Below is a small trained network, with its code and all its weights. Each question gives an input and a class and asks what happens when units are switched off, that is, made to give their printed mean instead of their output.

import numpy as np


def w(rows, s, z=0):
    codes = np.array(rows[::2]) - 128.0
    scale = np.full(codes.shape[1], s)
    scale[-1] = z or s
    return codes * scale


def f(y):
    return y / 2 * (1 + np.tanh(0.7978845608 * (y + 0.044715 * y**3)))


def log_softmax(a):
    a = a - a.max(-1, keepdims=True)
    return a - np.log(np.exp(a).sum(-1, keepdims=True))


def net(x, mask):
    res = np.array(x, float).reshape(1, 4) / 4 @ E
    y = f(res @ A[0][:, :-1].T + A[0][:, -1])
    res = res + np.where(mask, y, B[0][:, -1]) @ B[0][:, :-1]
    return log_softmax(res[-1] @ U[:, :-1].T + U[:, -1])


A, B = {}, {}
E = w([
[225,44,69,113],'x0',
[120,130,101,254],'x1',
[9,54,98,105],'x2',
[111,195,42,104],'x3',
],0.0098)
A[0] = w([
[110,88,100,234,42],'N0',
[64,192,199,129,100],'N1',
[119,127,127,31,77],'N2',
[191,191,144,208,80],'N3',
[150,134,177,55,99],'N4',
[73,206,185,130,138],'N5',
[187,240,172,133,75],'N6',
[138,145,108,187,59],'N7',
[196,90,98,120,142],'N8',
[122,178,60,107,116],'N9',
[130,95,213,142,43],'N10',
[76,52,124,121,75],'N11',
[110,179,51,107,104],'N12',
[141,88,211,151,10],'N13',
[131,83,190,126,77],'N14',
[169,44,52,143,129],'N15',
[114,106,108,192,51],'N16',
[83,94,132,98,111],'N17',
[237,162,139,133,90],'N18',
[103,104,119,127,80],'N19',
[178,189,185,109,137],'N20',
[168,148,180,36,5],'N21',
[59,78,89,112,38],'N22',
[65,163,153,173,144],'N23',
[187,90,102,127,133],'N24',
[112,124,118,221,115],'N25',
[136,73,253,142,60],'N26',
[134,199,26,76,140],'N27',
[58,176,184,171,96],'N28',
[72,110,81,125,56],'N29',
[9,66,117,133,81],'N30',
[138,150,91,226,64],'N31',
[102,147,143,139,78],'N32',
[102,209,215,144,165],'N33',
[149,30,231,144,99],'N34',
],0.014,0.0017)
B[0] = w([
[29,212,175,65,221],'N0',
[180,103,59,34,224],'N1',
[28,241,185,70,183],'N2',
[139,114,206,155,235],'N3',
[46,212,195,99,173],'N4',
[215,57,49,56,225],'N5',
[159,47,156,196,239],'N6',
[88,177,140,123,176],'N7',
[166,60,81,57,209],'N8',
[69,147,81,219,197],'N9',
[100,157,66,177,176],'N10',
[158,97,185,155,196],'N11',
[76,147,67,205,205],'N12',
[142,157,72,178,180],'N13',
[110,169,104,177,166],'N14',
[229,91,92,2,240],'N15',
[99,165,156,105,178],'N16',
[165,121,193,139,170],'N17',
[166,75,174,166,237],'N18',
[104,113,141,159,145],'N19',
[136,78,240,165,200],'N20',
[86,181,180,89,185],'N21',
[116,63,226,170,203],'N22',
[117,112,104,110,210],'N23',
[138,67,98,64,198],'N24',
[82,171,180,52,208],'N25',
[108,175,42,198,209],'N26',
[104,174,44,220,241],'N27',
[190,121,114,60,226],'N28',
[150,77,143,191,184],'N29',
[150,59,189,184,248],'N30',
[88,210,163,74,219],'N31',
[180,133,104,120,149],'N32',
[193,67,94,88,227],'N33',
[75,180,15,192,222],'N34',
],0.0073,0.011)
U = w([
[172,69,63,29,112],'0',
[142,68,248,218,250],'1',
[102,208,17,241,101],'2',
[85,254,221,57,2],'3',
],0.013,0.00073)

Each question gives the input, the list of numbers given to net, and the class t.
The units are the neurons (one row each of A and B). Each row of codes is followed by its name. A weight is (code - 128) times the scale printed after its matrix; where a second scale follows, it is the last column's (A, B and U).
mask holds one flag per neuron, in row order. A switched-off neuron (its flag False) gives its mean, the last column of its row in B, instead of its output. The means were averaged over made-up inputs and are rounded, as every weight is.
A unit's drop is (log p(t) with every unit on - log p(t) with that unit switched off) / (log p(t) with every unit on - log p(t) with every unit switched off).
The circuit of an input: a set's keep is (log p(t) with only the set's units on - log p(t) with every unit switched off) / (log p(t) with every unit on - log p(t) with every unit switched off). Starting from the 12 units with the biggest drops (on a tie, the unit counted first), units are removed one at a time, each time the one whose removal leaves the highest keep (on an exact tie, the one counted first), for as long as the keep stays at least 0.8.
units of the circuit, in order: the units of the circuit, biggest drop first
unit that matters most: the unit with the biggest drop
k most important neurons: the k neurons with the biggest drops, biggest first
drop of u: that unit's drop, to one decimal
input [-7,7,3,-1], class 0: unit that matters most	N5
input [7,8,-6,5], class 3: units of the circuit, in order	(N31; N0)
input [-1,0,-3,3], class 1: units of the circuit, in order	(N34; N1)
input [7,3,8,-5], class 1: 2 most important neurons	(N22; N30)
input [-1,7,6,-4], class 3: 2 most important neurons	(N0; N25)
input [-6,8,-1,4], class 3: 2 most important neurons	(N31; N0)
input [-3,-8,8,-2], class 1: 2 most important neurons	(N30; N22)
input [-4,5,-3,-3], class 3: units of the circuit, in order	(N31; N25)
input [0,-8,5,-7], class 3: 2 most important neurons	(N2; N4)
input [-8,-3,8,-7], class 0: 4 most important neurons	(N1; N5; N28; N33)
input [-1,-6,0,-7], class 2: 2 most important neurons	(N34; N26)
input [-8,-3,-7,2], class 0: 2 most important neurons	(N5; N1)
input [7,6,-4,-3], class 0: 2 most important neurons	(N15; N8)
input [-6,8,0,-8], class 2: units of the circuit, in order	(N26)
input [-4,2,-7,-8], class 2: 3 most important neurons	(N26; N34; N10)
input [6,-7,-7,5], class 1: 2 most important neurons	(N18; N6)
input [6,-4,-7,2], class 1: 2 most important neurons	(N18; N20)
input [4,0,-1,5], class 2: 2 most important neurons	(N27; N5)
input [-3,6,3,-5], class 3: 2 most important neurons	(N0; N25)
input [5,-7,4,-1], class 3: units of the circuit, in order	(N2)
input [-7,-6,-8,1], class 1: 3 most important neurons	(N20; N6; N15)
input [0,-5,-7,-8], class 2: drop of N34	1.0
input [-7,-3,2,6], class 0: drop of N1	0.2
input [-5,2,5,-8], class 2: drop of N34	0.1
input [-4,3,-7,4], class 1: drop of N31	0.0
